Input:
[[130 132 145 134 120 145 132 118 142 124 106]
 [126 127 134 131 120 131 107 132 130 133 139]
 [129 133 134 144 134 118 126 128 116 129 121]
 [139 128 137 137 127 142 126 138 118 127 154]
 [137 137 127 129 138 112 112 127 122 129 130]]
Output: 130

Input:
[[105 108 111 132 104 148 124 125 140 145]
 [135 136 107 132 135 107 127 124 140 126]
 [114 128 102 132 105 142 135 119 148 145]
 [124 115 150 127 136 125 120 136 112 123]
 [112 130 136 130 120 135 138 130 126 140]
 [109 124 141 127 118 140 135 132 121 139]
 [134 119 136 126 127 149 121 134 120 129]]
Output: 129

Input:
[[110 128 106 107 150 126 116 143 121 142]
 [108 129 102 101 147 128 119 143 132 152]
 [126 127 124 128 131 127 117 131 125 118]
 [145 124 147 151 113 122 133 105 127 107]
 [110 130 105 104 146 130 117 143 135 152]
 [143 124 146 151 116 121 130 108 122 104]
 [138 124 140 145 122 121 127 114 117 105]
 [144 124 147 151 114 121 132 106 124 105]
 [144 124 148 152 117 121 131 106 121 108]
 [109 129 103 103 146 129 115 146 132 146]
 [108 129 102 101 146 128 120 143 133 151]
 [143 124 147 151 119 120 130 107 119 107]]
Output: 107

Input:
[[156 114 144 129 137 136]
 [133 124 129 123 136 130]
 [127 127 130 124 127 130]
 [133 127 130 124 135 129]
 [142 122 139 132 132 131]
 [113 133 122 118 125 127]
 [134 126 130 131 133 128]
 [139 122 132 137 130 130]]
Output: 130

Input:
[[131 132 122 131 133 104 133 129 130 129 131 142 130 124 130]
 [117 120 125 131 113 157 132 127 137 145 140 130 128 133 128]
 [130 134 133 123 124 118 126 124 130 134 131 142 133 132 129]
 [137 124 127 127 118 145 124 130 127 138 136 127 129 121 126]
 [124 142 133 128 125 123 132 129 131 130 144 126 127 124 128]]
Output: 128

Input:
[[124 126 124 126 120 114 127 130 118 149 123 115 127 125 126 124]
 [122 122 130 128 125 143 130 114 125 131 135 101 130 130 130 127]
 [127 125 129 125 121 112 126 132 130 117 134 141 132 125 131 128]
 [116 126 130 122 133 156 134 115 131 127 131 118 131 133 125 128]
 [128 124 134 123 132 129 132 143 129 134 132 128 135 129 134 129]]
Output: 129

Input:
[[126 123 120 131 148 122 135 120]
 [135 128 129 135 126 128 110 115]
 [126 122 132 128 146 121 131 118]
 [132 132 132 120 118 137 140 139]
 [115 131 118 132 114 124 122 138]
 [132 123 145 122 141 126 131 122]
 [115 128 111 132 128 123 136 137]
 [112 130 122 131 118 121 123 139]
 [134 128 123 137 129 127 112 114]
 [134 130 125 121 128 137 149 134]
 [133 133 132 120 115 137 139 139]]
Output: 139
---
[[134 131 137 136 126 124]
 [137 131 102 130 123 121]
 [128 133 119 126 130 131]] Out: 126

[[128 125 129 127]
 [130 103 155 149]
 [127 141 119 117]] Out: 141

[[108 110 121 138 132]
 [119 115 152 134 138]
 [128 123 154 143 127]] Out: 154

[[123 127 126 120 107 117 132]
 [129 126 156 143 155 145 128]
 [130 116 101 113 152 127 132]] Out: 152

[[129 141 119 118 143]
 [136 105 122 149 118]
 [129 118 140 157 128]] Out: 140

[[143 149 138 142]
 [123 132 134 113]
 [125 125 130 135]] Out: 125

[[116 122 107 137 139]
 [124 133 136 151 114]
 [129 130 130 130 124]] Out: 130

[[123 121 121 116]
 [139 116 115 129]
 [106 139 123 114]] Out: 139

[[ 99 118 125 131 126 120 131]
 [ 99 121 126 131 125 121 136]
 [138 135 132 110 122 137 123]] Out: 122
---
[[132 149 104 119 107 158]
 [142 138 150 121 116 101]] out 107

[[128 123 148 131 135]
 [123 115 154 128 126]
 [126 117 136 122 129]] out 128

[[111 134 109 107]
 [117 131 106 103]] out 109

[[115 137 131 136 123 131 117]
 [119 132 135 126 128 130 149]] out 131

[[130 132 123 126 129 116]
 [143 155 107 134 134 105]] out 129

[[122 118 127 120 117 109]
 [108 122 128 130 124 103]] out 117

[[126 126 133 120 152]
 [115 115 113 125 118]
 [119 119 142 149 131]] out 125

[[123 154 130 133 120]
 [146 141 134 143 139]] out 133
---
Q: [115 153 129 128 136 131]
A: 136

Q:
[[112 129 129 114 125]
 [103 125 118 151 156]
 [116 124 122 110 147]]
A: 110

Q: [144 104 122 102]
A: 122

Q: [136 124 105 118]
A: 105

Q: [128 130 155 148 135]
A: 148

Q:
[[129 135 139 127 140 132]
 [130 130 119 124 141 115]
 [125 124 157 129 133 136]]
A: 133

Q:
[[131 123 106 124 134 108 141]
 [121 125 134 125 120 134 123]]
A: 134

Q: [108 141 155 154 133]
A: 154

Q:
[[117 107 131 149 125 136 119]
 [117 111 129 135 123 134 127]
 [119 128 153 103 133 139 130]]
A: 139
---
[156 152 149 139 143 128] --> 143
[140  99 116 127 116 126 108] --> 126
[152 113 108 115 144 150] --> 144
[133 117 111 139 152 135 114] --> 135
[117 126 116 156] --> 116
[128 105 129 127 123] --> 127
---
[[100 132 131 125 100 121]
 [140 132 112 131 140 124]] ⇒ 131

[126 119 148 143 150 140] ⇒ 148

[[124 128 116 146 133]
 [131 109 142 115 105]] ⇒ 116

[130 124 129 126 104] ⇒ 129

[[143 112 134 128 141]
 [150 124 146 121 116]
 [110 126 130 142 125]] ⇒ 134

[117 122 113 100 143 155] ⇒ 113
---
[[131 152 140 138 128]
 [121 119 127 155 146]
 [129 128 109 128 133]] result: 128

[[140 158 122 141 129]
 [131 118 139 138 126]
 [114 119 140 113 133]] result: 129

[[149 103 145 145 147]
 [141 113 132 140 140]
 [143 109 137 141 142]] result: 147

[[157 116 114 117 154]
 [145 124 122 127 139]
 [145 149 133 112 146]] result: 154

[[ 98 127 127 124 125]
 [110 125 126 128 126]
 [101 129 126 130 130]] result: 125

[[113 142 142 123 142]
 [145 112 106 129 106]
 [140 117 112 128 111]] result: 142

[[105 145 147 149 119]
 [143 115 112 115 134]
 [117 132 134 134 121]] result: 119
---
[101 118 138 118 136] value 101

[[126 122 119 125 127 129]
 [120 118 103 130 124 133]] value 103

[146 127 155 112] value 112

[108 103 104 100] value 100

[106 116 122 129] value 106

[156 143 103 132 131 113] value 103

[ 99 149 112 110 157 100 142] value 99

[105 157 132 109 122] value 105

[139 153 134 119 129] value 119
---
[[122 125 121 143 134 134 137 125]
 [122 124 121 145 140 137 136 125]
 [121 124 120 147 133 132 139 125]
 [122 125 119 147 135 132 133 125]
 [121 125 124 151 138 137 139 125]
 [120 125 125 148 140 139 139 125]
 [123 125 119 148 142 138 137 125]
 [122 125 120 140 141 138 136 125]
 [122 129 125 156 139 136 136 126]
 [123 124 121 154 142 139 141 124]
 [120 124 119 145 135 139 137 125]
 [120 125 120 145 135 133 139 125]] gives 123

[[132 132 117 137 135 141 115 126 124 124 121]
 [118 124 124 129 126 135 124 129 122 150 136]
 [118 129 117 139 132 141 121 123 120 146 137]
 [133 116 127 143 117 135 129 119 132 126 131]
 [119 120 128 128 116 129 128 140 122 146 132]
 [114 133 136 110 128 118 139 136 130 140 130]] gives 133

[[122 126 130 138 132 124 119 124 116]
 [123 128 127 140 128 126 119 126 115]
 [123 126 129 138 130 125 120 125 116]
 [143 117 130 109 125 119 143 117 120]
 [115 133 109 119 146 142 115 131 153]
 [128 128 128 128 128 128 128 128 128]
 [116 132 109 118 146 142 116 131 153]
 [137 133 130 133 106 143 134 131 141]
 [124 127 127 139 129 126 120 126 115]
 [135 147 129 134 118 134 125 140 132]
 [144 118 130 110 125 119 143 117 119]
 [143 117 130 109 126 118 143 116 120]] gives 135

[[119 134 133 116 119 128 140 124 132]
 [127 136 111 118 120 120 141 139 132]
 [150 157 143 142 138 130 145 136 126]
 [120 133 129 129 127 133 119 127 119]
 [122 134 123 117 117 133 135 126 135]
 [119 123 123 121 122 127 126 126 129]
 [136 114 121 128 131 111 133 129 131]
 [117 121 122 118 120 127 128 125 131]] gives 119

[[128 120 120 127 137 144 127 128 122 134 128 131 132]
 [118 131 130 128 133 131 122 119 128 133 128 134 113]
 [141 129 124 114 132 128 142 123 116 128 130 123 128]
 [128 144 132 116 117 134 131 129 132 133 124 123 121]
 [128 123 118 126 130 128 128 115 115 135 133 128 130]
 [130 121 121 124 138 128 127 112 124 132 128 129 135]
 [112 122 132 128 130 133 128 121 121 128 136 128 129]
 [120 128 128 135 142 135 128 118 129 134 128 128 128]
 [135 130 131 128 136 124 117 128 134 140 135 128 121]
 [128 135 150 128 119 120 129 127 135 126 125 116 128]] gives 120

[[108 118 128 151 115 137 136 111 138 134 109 111 142 138 108]
 [135 140 158 128 115 113 124 115 146 139 128 121 123 139 117]
 [132 126 150 129  99 110 142 130 134 118 118 114 113 130 106]
 [125 120 129 144 104 131 135 140 147 135 130 124 125 133 125]
 [138 139 143 139 128 144 127 116 122 127 113 112 135 143 120]
 [142 129 157 126 117 112 131 118 134 122 117 127 114 123 117]
 [140 114 133 144 103 126 147 141 146 121 111 136 111 137 115]
 [112 117 140 145 115 123 137 114 118 113  99 103 144 117 101]
 [121 111 137 135 100 110 145 123 150 129 116 128 117 124 107]] gives 140
---
[111 154 115 130 142 134] 134

[[124 126 132 104]
 [136 111 127 135]] 132

[[143 125 152 119]
 [140 131 146 140]
 [102 135 128 128]] 143

[[118 102 130 122 133]
 [142 125 117 126 123]] 130

[129 122 103 124] 122

[105 146 128 150 116 127] 128

[133 132 143 156] 133

[128  99 120 145] 120

[117 114 107 107 116] 114
---
[118 143 152 116]: 118, 116

[147 153 118 125  99]: 147, 99

[111 133 102 120 144]: 111, 144

[129 105 126 116]: 129, 116

[[128 128 139 124 150 136]
 [129 129 126 129 130 129]
 [128 128 128 128 128 128]]: 128, 128

[135 111 140 130 105 132]: 135, 132

[110 130 132 124 128 158]: 110, 158

[[146 143 119 134 154]
 [158 151 123 114 157]]: 146, 157

[[150 108 124 119 115 114]
 [140 108 130 119 122 116]]: 150, 116
